Here is a tiny trained network, its code and every weight. The questions are about switching its units off for an input and a target symbol, where a switched-off unit gives its printed mean instead of its output.

import numpy as np


def w(rows, s, z=0):
    codes = np.array(rows[::2]) - 128.0
    scale = np.full(codes.shape[1], s)
    scale[-1] = z or s
    return codes * scale


def norm(h):
    return h / np.sqrt((h * h).mean(-1, keepdims=True) + 1e-5)


def f(y):
    return np.maximum(y, 0)


def softmax(a):
    e = np.exp(a - a.max(-1, keepdims=True))
    return e / e.sum(-1, keepdims=True)


def log_softmax(a):
    a = a - a.max(-1, keepdims=True)
    return a - np.log(np.exp(a).sum(-1, keepdims=True))


def net(x, mask):
    ids = ['ΔΘΞΠΩαβεζηλμστφ'.index(c) for c in x.split()]
    T = len(ids)
    res = E[ids] + P[:T]
    u = 0
    for l in range(2):
        r = norm(res)
        for j in range(2):
            rows = slice(2 * j, 2 * j + 2)
            q, k, v = (r @ M[l][rows].T for M in (Q, K, V))
            z = softmax(np.where(np.tri(T) > 0, q @ k.T / 2**0.5, -1e9)) @ v
            o = O[l][rows]
            res = res + np.where(mask[u + j], z, o[:, -1]) @ o[:, :-1]
        u += 2
        y = f(norm(res) @ A[l][:, :-1].T + A[l][:, -1])
        res = res + np.where(mask[u : u + 8], y, B[l][:, -1]) @ B[l][:, :-1]
        u += 8
    return log_softmax(norm(res)[-1] @ U[:, :-1].T + U[:, -1])


Q, K, V, O, A, B = {}, {}, {}, {}, {}, {}
E = w([
[68,96,184,146,71,169,91,46,70,202,106],'Δ',
[148,157,212,65,253,141,98,131,98,113,135],'Θ',
[16,177,150,135,112,103,103,129,92,60,111],'Ξ',
[132,189,207,232,96,172,81,114,78,137,99],'Π',
[78,120,206,75,125,230,93,201,205,137,76],'Ω',
[176,158,71,77,50,155,85,136,65,125,68],'α',
[102,208,116,76,137,92,147,93,200,181,168],'β',
[188,212,141,117,115,241,189,100,163,57,99],'ε',
[169,116,219,135,82,110,125,99,183,134,130],'ζ',
[183,131,90,110,199,121,54,105,184,90,205],'η',
[88,194,35,193,117,133,148,92,108,124,101],'λ',
[234,111,118,157,182,146,127,81,82,90,65],'μ',
[125,52,124,197,90,144,35,121,204,167,116],'σ',
[115,134,159,135,212,154,121,15,161,112,114],'τ',
[162,114,139,152,209,189,167,158,152,183,138],'φ',
],0.006)
P = w([
[39,6,104,100,111,106,209,104,98,72,210],'0',
[178,186,154,115,62,147,80,50,193,180,147],'1',
[186,190,163,114,67,158,63,53,200,180,144],'2',
[184,185,168,107,71,154,67,47,204,176,142],'3',
[195,198,160,118,58,155,68,44,208,172,152],'4',
[195,212,175,112,50,169,65,42,214,173,135],'5',
[197,211,176,104,52,174,67,61,215,187,119],'6',
[199,214,178,111,40,167,58,42,219,191,132],'7',
],0.0025)
Q[0] = w([
[88,46,121,133,119,52,170,157,59,149,115],'0.h0',
[185,253,175,111,79,196,74,54,173,132,127],'0.h0',
[170,235,171,129,112,179,61,59,165,185,86],'0.h1',
[153,182,167,113,92,184,35,52,180,144,118],'0.h1',
],0.0056)
K[0] = w([
[205,232,172,89,153,123,33,97,165,178,111],'0.h0',
[88,9,89,120,131,119,218,143,94,41,205],'0.h0',
[71,80,59,122,137,153,214,186,89,111,186],'0.h1',
[76,2,92,108,147,130,228,141,97,66,193],'0.h1',
],0.0057)
V[0] = w([
[102,107,58,154,107,110,122,177,103,94,148],'0.h0',
[162,135,130,4,140,43,127,184,139,152,113],'0.h0',
[143,139,101,85,85,190,134,90,160,54,131],'0.h1',
[85,107,120,74,71,142,113,88,194,177,102],'0.h1',
],0.0042)
O[0] = w([
[118,36,150,44,115,228,108,210,76,156,163,167],'0.h0',
[60,117,177,82,145,214,110,3,128,89,179,12],'0.h0',
[158,76,231,101,76,46,153,111,125,158,153,252],'0.h1',
[111,137,65,133,148,85,235,118,95,245,122,207],'0.h1',
],0.0039,0.002)
A[0] = w([
[187,176,125,96,2,169,105,114,185,150,89,109],'0.n0',
[91,174,176,89,74,154,196,179,154,73,18,125],'0.n1',
[172,130,126,79,240,177,92,167,233,159,159,85],'0.n2',
[43,123,160,87,131,99,132,119,48,96,107,65],'0.n3',
[188,202,163,89,181,173,247,178,134,55,167,61],'0.n4',
[33,167,143,91,110,116,165,184,151,118,130,98],'0.n5',
[69,161,238,156,53,40,142,174,138,145,157,191],'0.n6',
[168,229,177,116,120,156,106,132,81,138,111,8],'0.n7',
],0.0029,0.0014)
B[0] = w([
[96,103,110,118,154,112,188,132,40,92,198,254],'0.n0',
[236,136,51,165,119,218,109,32,139,134,165,164],'0.n1',
[125,197,88,227,17,204,156,139,48,157,185,203],'0.n2',
[153,142,100,19,158,161,73,34,83,133,135,138],'0.n3',
[165,166,121,53,69,83,79,56,91,255,133,150],'0.n4',
[220,216,101,90,225,161,109,101,169,145,119,146],'0.n5',
[215,175,90,65,104,128,148,174,123,72,80,203],'0.n6',
[93,114,60,177,158,13,73,188,142,148,206,167],'0.n7',
],0.0028,0.004)
Q[1] = w([
[2,57,131,134,189,130,141,167,96,61,77],'1.h0',
[192,169,129,107,64,119,103,83,145,187,137],'1.h0',
[50,92,96,144,176,88,137,196,120,82,91],'1.h1',
[208,199,138,139,75,148,89,52,157,188,156],'1.h1',
],0.0074)
K[1] = w([
[230,251,144,138,67,110,35,73,170,251,133],'1.h0',
[58,68,84,98,136,104,246,181,105,45,172],'1.h0',
[188,255,156,198,116,104,50,105,158,201,130],'1.h1',
[62,19,146,78,156,111,254,139,102,69,165],'1.h1',
],0.0066)
V[1] = w([
[111,205,180,86,122,199,100,123,20,173,50],'1.h0',
[160,3,206,119,133,191,23,136,135,102,106],'1.h0',
[69,65,116,97,114,45,182,68,22,76,92],'1.h1',
[68,165,120,109,222,199,61,67,190,84,186],'1.h1',
],0.0033)
O[1] = w([
[87,140,51,124,31,56,131,126,135,113,120,6],'1.h0',
[131,242,160,213,103,98,96,147,119,252,92,53],'1.h0',
[98,103,108,160,127,122,183,126,13,59,55,255],'1.h1',
[244,145,89,62,144,94,47,124,135,209,70,26],'1.h1',
],0.004,0.0017)
A[1] = w([
[176,199,117,79,147,123,169,146,85,110,119,161],'1.n0',
[32,106,169,126,121,150,172,145,98,24,158,247],'1.n1',
[204,123,224,82,97,172,68,136,120,151,155,71],'1.n2',
[118,41,102,3,159,172,130,41,144,106,149,57],'1.n3',
[177,182,78,143,164,86,126,250,206,100,80,94],'1.n4',
[125,192,45,149,159,95,78,85,188,232,14,56],'1.n5',
[48,152,180,81,53,192,118,117,143,163,171,28],'1.n6',
[175,135,51,138,181,227,59,130,194,144,170,92],'1.n7',
],0.0037,0.0011)
B[1] = w([
[140,44,94,126,168,96,90,148,162,208,91,205],'1.n0',
[104,175,156,74,173,145,23,109,213,179,77,242],'1.n1',
[59,144,106,94,162,62,166,202,104,40,154,254],'1.n2',
[191,249,142,213,35,177,131,190,157,161,112,219],'1.n3',
[118,4,124,140,124,165,57,56,155,161,84,158],'1.n4',
[40,88,133,100,160,166,195,193,162,64,90,199],'1.n5',
[117,15,93,89,150,108,127,76,113,102,176,192],'1.n6',
[90,99,112,147,158,71,146,99,51,88,175,229],'1.n7',
],0.0041,0.0031)
U = w([
[24,155,39,174,144,92,214,145,114,76,78,173],'Δ',
[108,194,89,64,145,107,14,111,183,83,31,7],'Θ',
[155,109,39,68,45,108,111,182,33,150,92,106],'Ξ',
[141,29,119,204,73,127,46,147,236,174,116,161],'Π',
[100,147,86,57,132,56,178,130,228,226,146,222],'Ω',
[55,64,176,86,72,128,116,43,42,170,141,157],'α',
[234,195,102,99,70,217,182,75,136,131,149,9],'β',
[173,113,234,83,57,45,182,144,189,56,135,79],'ε',
[79,148,197,154,202,185,142,13,188,97,99,113],'ζ',
[142,153,196,55,232,95,82,173,75,186,160,123],'η',
[104,80,142,62,125,253,127,222,161,64,123,183],'λ',
[119,228,202,223,79,121,94,185,83,106,103,104],'μ',
[132,96,128,197,169,183,209,187,113,251,173,87],'σ',
[218,34,120,139,200,97,157,93,104,100,51,213],'τ',
[121,110,66,152,152,100,96,92,123,44,253,170],'φ',
],0.0066,0.0015)

Each question gives the input, a string of symbols that net reads in full, and the target symbol t.
The units are the heads (2 rows each of Q, K, V and O) and the neurons (one row each of A and B). Each row of codes is followed by its name. A weight is (code - 128) times the scale printed after its matrix; where a second scale follows, it is the last column's (O, A, B and U).
mask holds one flag per unit, layer by layer, with each layer's heads first. A switched-off unit (its flag False) gives its mean, the last column of its rows in O or B, instead of its output. The means were averaged over made-up inputs and are rounded, as every weight is.
A unit's drop is (log p(t) with every unit on - log p(t) with that unit switched off) / (log p(t) with every unit on - log p(t) with every unit switched off).
The circuit of an input: a set's keep is (log p(t) with only the set's units on - log p(t) with every unit switched off) / (log p(t) with every unit on - log p(t) with every unit switched off). Starting from the 12 units with the biggest drops (on a tie, the unit counted first), units are removed one at a time, each time the one whose removal leaves the highest keep (on an exact tie, the one counted first), for as long as the keep stays at least 0.8.
units of the circuit, in order: the units of the circuit, biggest drop first
unit that matters most: the unit with the biggest drop
heads that matter: for each layer, one digit per head in row order, 1 if its drop is at least 0.15 and else 0, layers parted by /
input ε Δ τ, target ε: unit that matters most => 0.h1
input Θ ζ σ σ, target Θ: heads that matter => 11 / 01
input Π α μ ζ, target Π: heads that matter => 11 / 00
input Θ α Π Δ φ Θ ε, target Θ: units of the circuit, in order => [1.h1 0.h1 0.h0]
input ε τ σ α Π Δ, target ε: units of the circuit, in order => [0.h1 0.h0 0.n6]
input α Π Ω μ τ ζ ζ Ω, target α: heads that matter => 10 / 10
input τ ε η Ξ α, target τ: heads that matter => 10 / 10
input Π ζ α Ω, target Π: units of the circuit, in order => [0.h0 1.n4]
input Ξ φ λ, target Ξ: heads that matter => 10 / 01
input μ Ξ ζ η μ Ω φ, target μ: units of the circuit, in order => [0.h1 1.h0]
input ζ μ α ζ Ω α Π Π, target ζ: heads that matter => 11 / 11
input λ λ β Ξ Ω ζ Θ α, target λ: units of the circuit, in order => [1.h1 0.h0 1.h0]
input η σ Ω Ξ Ξ β η, target η: units of the circuit, in order => [1.h0 1.h1 1.n2]
input φ ζ η Π σ σ σ, target φ: unit that matters most => 1.n7
input Ξ Θ λ λ η Δ φ, target Ξ: heads that matter => 00 / 11
input μ τ Θ Ω Δ, target μ: heads that matter => 01 / 10
input ε σ η, target ε: heads that matter => 01 / 00
input α α ε σ, target α: units of the circuit, in order => [0.h0 1.h1 0.h1]
input Ξ β Ω ζ ε τ Δ, target Ξ: heads that matter => 00 / 01
input α μ μ α τ, target α: heads that matter => 10 / 10
input μ λ φ β β β μ, target μ: units of the circuit, in order => [1.h0 0.h1]
input ε β η λ σ Ω ε, target ε: units of the circuit, in order => [0.h1]
input Δ η Θ Ξ β β σ, target Δ: heads that matter => 00 / 01
input η Θ α φ μ Ξ Ξ Ξ, target η: heads that matter => 00 / 10
input Ω Ω α Ξ λ, target Ω: units of the circuit, in order => [1.h1 0.n1]
input τ Δ φ, target τ: heads that matter => 10 / 11
input β α ζ Π Π τ α β, target β: units of the circuit, in order => [1.h0 1.n3]
input ζ Ξ Θ Π β λ, target ζ: heads that matter => 00 / 11
input σ Θ η, target σ: units of the circuit, in order => [1.h0 0.n2 0.h1]
